[128 = 0]
[ 92 130 163 108  16 155 172 129 149 127 157 179  92 101 168 128 172 134
 195 130 154 161 128 119  64 149 141  87 141 156 102 121 179 138 120 138
 171 152 114 120 122] : 15
[ 89 128 167 113 132 140 156 138 109 145 188 136 122 114 137 112 154 129
 201 158 146 134 121 154 123 191  74  89 112 133 108 150 120 122 123  32
 175 132  63 118 125] : 10
[ 81 151 151 116  76 145 153 117 155 117 146 167  95 107 197 128 181 128
 150 120 158 173 132 119 114 130 122  92 161 163  86 103 151 150 138 152
 158 148 132 133 138] : 10
[114 115 139 102  28 149 156 138 169 118 125 171  98 112 187 126 162 132
 155 126 145 135 134 116 119 157 204 111 141 159 102 112 168 140 127 150
 148 133 127 118 117] : 14
[147  84 113 118  73 140 133 144 137 104  85 151 118 142 131 173 118 132
 125  95 117 140 135 139 120 109 221 130 132 129 161 111 144 122 158 197
 109 126 132 106 125] : 10
[112 104 143  99  78 157 156 160 148 120 118 180 118 120 156 165 161 125
 141 125 148 131 133 137 131 160 200 109 146 147 141 123 147 113 141 150
 112 136 111 120 136] : 11
[140  65 117 122   1 135 133 127 160 100  89 171 109 146  86 163 114 136
 204  84 119 113 129 143  48 117 244 114 118 119 197 137 168 121 163 212
 124 125 121  78  93] : 15
[133 142  87 140 183 140  97  96 126 127  90 130 149 144  92 130 126 114
  97 121 138 106 117 107 188  80 139 153 156 146 165 120 108 110 145 222
  58 131 185 137 127] : 4
[ 97 198 121 152 163 128 130  84 114 139 140 111 126 118 104 103 165 123
 111 140 149 128 114 103 168 106  33 109 149 157 132 126 110 128 117  65
 129 166 136 146 134] : 3
[162  94 115 122  88 123 119 145 131 103  99 142 133 151 103 158 101 125
 155  97 122 130 134 132 100 112 191 141 128 113 153 126 144 127 155 192
  99 128 140 109 118] : 8
[131  76 148 109 159 143 124 187 136 115 104 164 159 146 131 203 104 120
 126 113 139 106 129 179 101 163 178 137 131  98 199 149  94  67 157 175
  59 106  93 117 148] : 8
[179 136  94 141 255  93  65 135 105 132 100  76 167 162  91 117  82 116
  54 132 106  93 133 119 222 113 118 179 125 102 132 131  74 145 129 110
  73 103 163 145 134] : 0
[164 104 109 119  49 128 136 137 140 108  96 135 103 136 127 140 118 136
 145 104 113 147 139 116 126  98 217 132 129 127 129 105 166 171 138 152
 139 128 142 108 112] : 11
[132 118 130 144 179 107 101 117 110 136 132 108 148 142  57 135  93 127
 136 131 111  85 120 152  94 138  98 132  99  88 181 166  96 117 134 107
 121 114 105 119 122] : 6
[107 122 154 128 245 137 103 149  96 152 142 134 148 126 125 151 122 123
  80 153 128 106 121 166 147 156  87 124 121 112 170 152  69 108 122 105
  92 101 103 148 156] : 4
[ 79 134 156 120 115 153 163 126 104 150 165 172 104 101 140 126 174 128
 139 151 143 136 126 139 121 179 108  81 126 160 124 139 126 120 128 100
 167 141  88 127 136] : 10
[ 86 116 145  99  46 156 154 135 173 121 123 186 103 115 218 136 180 129
 152 114 161 156 132 127 116 152 177 101 161 173 107 104 148 119 136 190
 136 138 132 126 130] : 13
[121 115 135 145 243 125  96 133  87 141 131 122 161 143  77 154 101 120
  96 133 121 104 120 156 121 124  80 134 118 100 189 157  70  91 141 150
  76 108 122 140 148] : 3
[149 115 101 145 191 121  85 116 122 125  97 124 147 160  78 144  90 120
 117 111 124  96 119 143 136  96 126 162 133 104 201 145  91  98 151 201
  65 108 150 121 124] : 4
[ 88 120 164 121  79 147 164 129 111 134 164 170 106 103 139 127 168 130
 156 140 143 138 128 133  97 168 129  81 120 155 119 137 141 123 127 116
 160 145  98 125 128] : 11
[ 95 126 155  96  73 154 156 147 150 128 135 182 110 112 194 140 178 123
 148 129 160 153 133 127 136 172 159  96 154 169  97 110 141 130 132 153
 133 150 122 134 138] : 11

[119 134 124 125  79 121 129 100 121 133 104 113 118 123 131 125 118 108
 129] : 7
[122 137 126 123 129 123 128 119 130 138 109 121 137 136 110 131  93 138
 129] : 4
[125 131 133 136  98 127 127 106 126 135 106 121 112 126 123 130 119 126
 118] : 1
[140 124 125 124 113 125 129 114 122 147 130 142 143 131 107 137  85 116
 125] : 8
[ 98  54 167 101   1 135 105   1 142 225 204 105 164  51   1 135 255  91
  41] : 15
[130 128 131 138  86 132 127 103 121 140  94 122 111 128 130 134 114 142
 112] : 1
[121 132 134 128 106 126 128 104 127 126 105 123 125 127 119 128 126 124
 121] : 0
[133 128 128 133  81 131 124 105 123 131 102 112 117 127 111 145 132 127
 117] : 7
[132 132 117 162  93 155 123 139 158 128  88  25 123  66 105 175 131  29
 109] : 15
[117 128 123 111 106 121 126 105 134 115 118 134 140 139 108 120  94 132
 133] : 7
[127 131 136 133 110 126 126 102 126 152 109 128 117 150 128 130  95 136
 124] : 5
[117 133 133 123 112 126 127 112 131 131  98 119 118 126 122 119 122 122
 121] : 3
[118 135 134 121 106 121 128  89 132 124  96 118 113 130 111 130  95 122
 121] : 3
[125 144 135 127 107 123 130  96 133 121 100 126 109 138 112 134  92  96
 122] : 7
[122 137 131 122 110 123 128 116 133 126 117 120 128 128 117 123 119 120
 128] : 0
[122 136 133 123 124 123 128 108 131 131 104 130 124 132 110 134 117 125
 126] : 2
[129 132 130 138 109 127 128 109 122 140  97 123 117 134 126 136 117 134
 119] : 2
[121 132 133 137  80 130 127  89 121 123  87 117 114 126 120 133 126 132
 118] : 2
[131 128 127 120 123 129 128 117 128 140 131 137 135 120 129 132 107 137
 133] : 5
[120 134 136 135  87 127 128 115 127 110 111 110 106 119 120 124 119 115
 124] : 3
[122 137 135 126  97 126 128 109 128 130 103 126 118 131 119 128 119 133
 124] : 0
[126 131 127 123 116 124 128 116 125 137 110 130 135 134 116 125 118 132
 127] : 3
[127 132 124  98 130 118 130 127 147 139 136 179 130 116 105 141  39 148
 132] : 10
[120 136 132 128 119 121 128 109 130 129 115 119 127 133 122 127 113 136
 124] : 2
[125 150 129 110  69 144 125 110 141 132 129 121 115 140 158 151  82 133
 132] : 11
[127 131 133 132 123 129 129 116 127 129 119 119 121 126 124 136 129 124
 125] : 2
[125 139 130 133 113 123 127 112 125 147 100 137 122 133 112 128 116 137
 124] : 4
[135 121 144 132 116 123 128 102 123 134 123 102 118 125 103 144 122 110
 111] : 9
[123 138 134 138 116 126 127 118 127 130  98 118 114 134 121 126 112 139
 120] : 3
[123 131 135 132  92 125 127 104 126 129 100 124 114 132 120 132 120 133
 117] : 0
[127 125 126 152 112 129 127 152 118 115 119 129 117 114 127 127 134 130
 124] : 6
[128 131 132 134 102 131 127 109 125 131  99 123 113 135 122 136 117 143
 122] : 1
[125 123 130 140  78 141 130 125 118 120 114 116 110 110 132 130 181 133
 117] : 6
[126 130 130 137 107 129 127 103 122 134 104 123 116 127 126 133 129 145
 116] : 1
[123 138 132 124 117 124 127 110 130 130 102 128 117 131 126 130 110 139
 122] : 1
[122 143 122  94  74 122 133 111 124 132 141 140 136 132  91 121 154 130
 132] : 11
[128 129 134 135  95 125 128 116 127 137 106 124 114 133 119 131 121 139
 125] : 3
[126 135 133 130 103 126 126 101 125 144  95 132 116 137 112 134  97 135
 122] : 1
[123 125 137 138  86 128 128 113 119 124  96 115 106 123 127 122 142 118
 121] : 3
[131 131 124 120  91 126 129  88 134 124 103 128 122 129 131 129 152 172
 114] : 9
[130 131 135 120 108 131 131  97 125 123 104 123 128 128 109 134 116 144
 129] : 7
[125 132 132 131 106 126 128 108 125 116 106 117 118 127 125 130 126 116
 120] : 0
[129 129 125 115 145 123 121  81 144 153 100 113 145 156 128 145 124 172
 121] : 10
[120 138 133 123 108 122 127 111 133 136  99 124 120 138 111 129 114 135
 123] : 0
[129 132 125 133 118 125 128 119 125 129 101 124 113 131 127 137 113 140
 120] : 4

[121 132 119 109 171 144 139 156  99 145 142 120 121 143 150 122 150 133
 124  94 122  68 147 152 142 211 168 129  98 120 125 115 137 127 129 142
 109 144 114 133 121  83  98  82 128] : 5
[118 115 126 168 105 131 138  59 150 103 112 162 135 121 114 128  95 118
 130  29  79 177  95 127 118  60 136 122 158 102 146 134 131  95 130 130
 145 128 112  99 127 211 147 123 128] : 4
[125 123 125 113 181 156 117 135 129 130 164  88 128 135 145 159 135 131
 124  95   9 175 254 169 132 119 101 104 162 132 121 130  57 117 146 147
 152 133 120  90 138 168 116 122 139] : 8
[141 129 103 122 173 115 112 128 134 144 136 141 159 134 148 137 116 125
 133 136 136 170 127 136 126 101  80 152 123 138 113 132 131 123 131 104
 131  87 144 129 129 157 117 182 129] : 9
[127 110 117 100 189 145 128 144 100 147 157 134 153 147 161 132 149 138
 125 103 137 124 217 162 135 178 131 144  66 126 118 123  99 111 132 113
 128 132 148 149 125 111  98 113 132] : 7
[129 123 144 171 129 126 129 118 133 130 122 126 123 104 124 116 125 115
 141 173 115 132 103 109 135 118 148 117 137 123 132 145 162 118 130 132
 128 107  97 113 133 131 126 188 131] : 7
[117 160 115 160 171 158 129 127 141  98 134  87 103 112 138 152 120 125
 118  57   1 151 131 156 136 128 119  62 255 117 134 129 101 111 149 191
 150 119  58  28 136 122  92 124 135] : 6
[120 130 145 119  84 141 144 121 124  89 122 134 124 116 119 125 132 147
 113  96  77 133 158 139 121 129 132  91 146 104 147 123  78 108 127 134
 148 166 129 143 127  91 116  82 128] : 11
[104 125 141 124  87 165 143 104 131  97 152 127  97 137 121 132 122 129
 119   1  14 127 194 162 128 139 162 112 156  94 142 116  67 123 133 167
 152 182 110 105 125 180 134  50 132] : 5
[138 159 112 146 117 107 138 104 149 107 130 148 124 109 135 130  90 111
 142  67  64 164  70 136 137 104 100 137 176 130 137 133 126  87 131 107
 128 106 103 114 134 202 104 154 131] : 6
[127 143 124 119  91 116 139 115 144 112  99 128 117 139 101 138 115 131
 115 121 196 128  67 112 117  93 126 117 168 134 139 116 131 140 124 133
 121 159 144 104 131 133 160  67 120] : 10
[125 137 136 110  75 128 138 140 111 110 125 149 118 116 123 104 135 138
 125 100 137  79 104 121 126 169 147 133  98 107 143 118 130 134 116 127
 120 148 128 172 113  84 115  90 123] : 8
[116 127 142 125  93 149 123 117 141  90 125 102 116 118 107 143 130 142
 111  98  40 165 176 134 111  77 100  73 196 110 141 128  61 133 136 163
 159 150 115  96 129 134 144  92 130] : 10
[140 143 106 120 127 120 103 150 115 115 131 159 153  96 148 109 131 140
 130 114 121 123  93 113 116 130  71 138 130 115 116 130 141 142 122 125
 130  64 110 160 100  72  84 175 125] : 7
[144 153 126  78 141 108 124 169 118 140 133  73 107 131 122 151 142 132
 136 251 114 126 150 121 130 126  90  94 143 144 130 125 101 133 134 120
  91 118 118 134 133 175 136  77 129] : 6
[119 122 144 156  58 127 137 110 155 124 125 150 109 139 109 111 107 114
 123  50 195 111  92 128 134 133 172 172 131 140 124 126 144 149 118 129
 157 171 159 129 140 111 149 168 126] : 15
[131 109 129 149 153 138 111 101 132 114 144 133 149 100 141 137 119 127
 143 104   1 196 199 130 118  63  82 106 142 106 132 147  99  96 139 129
 146  75  94 115 122 202 115 175 137] : 2
[141 140 103 101 162 109 117 134 134 160 147 117 121 153 136 148 116 114
 144 120 137 140 127 130 134 110 102 157 121 151 115 122 135 137 133 114
 102 106 135 124 129 239 144 112 128] : 3
[142 141 102 132 143 116 105 137 129 137 153 160 146 111 157 112 115 120
 143  76 113 130 106 131 133 142  89 174 121 134 106 133 152 134 125 114
 136  67 118 151 116 130  86 216 130] : 8
[144 151 114  76 160 105 142 170 112 154 127 109 130 152 138 143 140 135
 125 222 211 104 121 142 141 190 123 141  96 165 123 114 120 118 125  88
  90 146 169 158 139 107 120  76 126] : 12
[120 100 118 124 161 140 127 105 112 150 164 152 135 144 150 125 124 116
 147  17  56 131 192 147 134 136 144 167  59 105 123 127 135 113 131 121
 117 112 118 146 115 239 127 109 131] : 0
[137 125 114 126 166 112 114 117 148 168 140 106 122 156 128 153 112 106
 143 149 148 159 136 127 136  87 113 157 135 162 112 133 140 143 138 118
 115 108 140 103 142 243 164 152 131] : 6
[117 139 125 145 149 140 163 109 126 108  98 138 138 138 130 130 123 136
 105 101 165 118  81 148 133 163 171 102 162 124 147 119 129  89 128 130
 131 171 135  93 139  49 111  80 124] : 12
[108 129 141 157  86 149 149 102 149 105 129 146 112 139 122 123 108 120
 112   1 125 122 121 158 138 154 186 143 166 124 134 121 112 120 128 144
 166 188 141  98 144  92 124 132 129] : 14
[141 149 121 127 107 107 119 135 142 103  98 132 142 103 116 132 121 140
 119 201 156 156  60 101 112  79  70 102 189 136 132 133 126 129 124 121
 134 100 127 126 125  85 125 154 124] : 13
[129 129 110 131 155 143  90 137 158 146 154 108 136 142 137 152 117 124
 121  77 101 180 181 145 122  82  72 147 194 157  98 131  94 179 139 153
 174 101 139  76 136 142 132 203 134] : 13
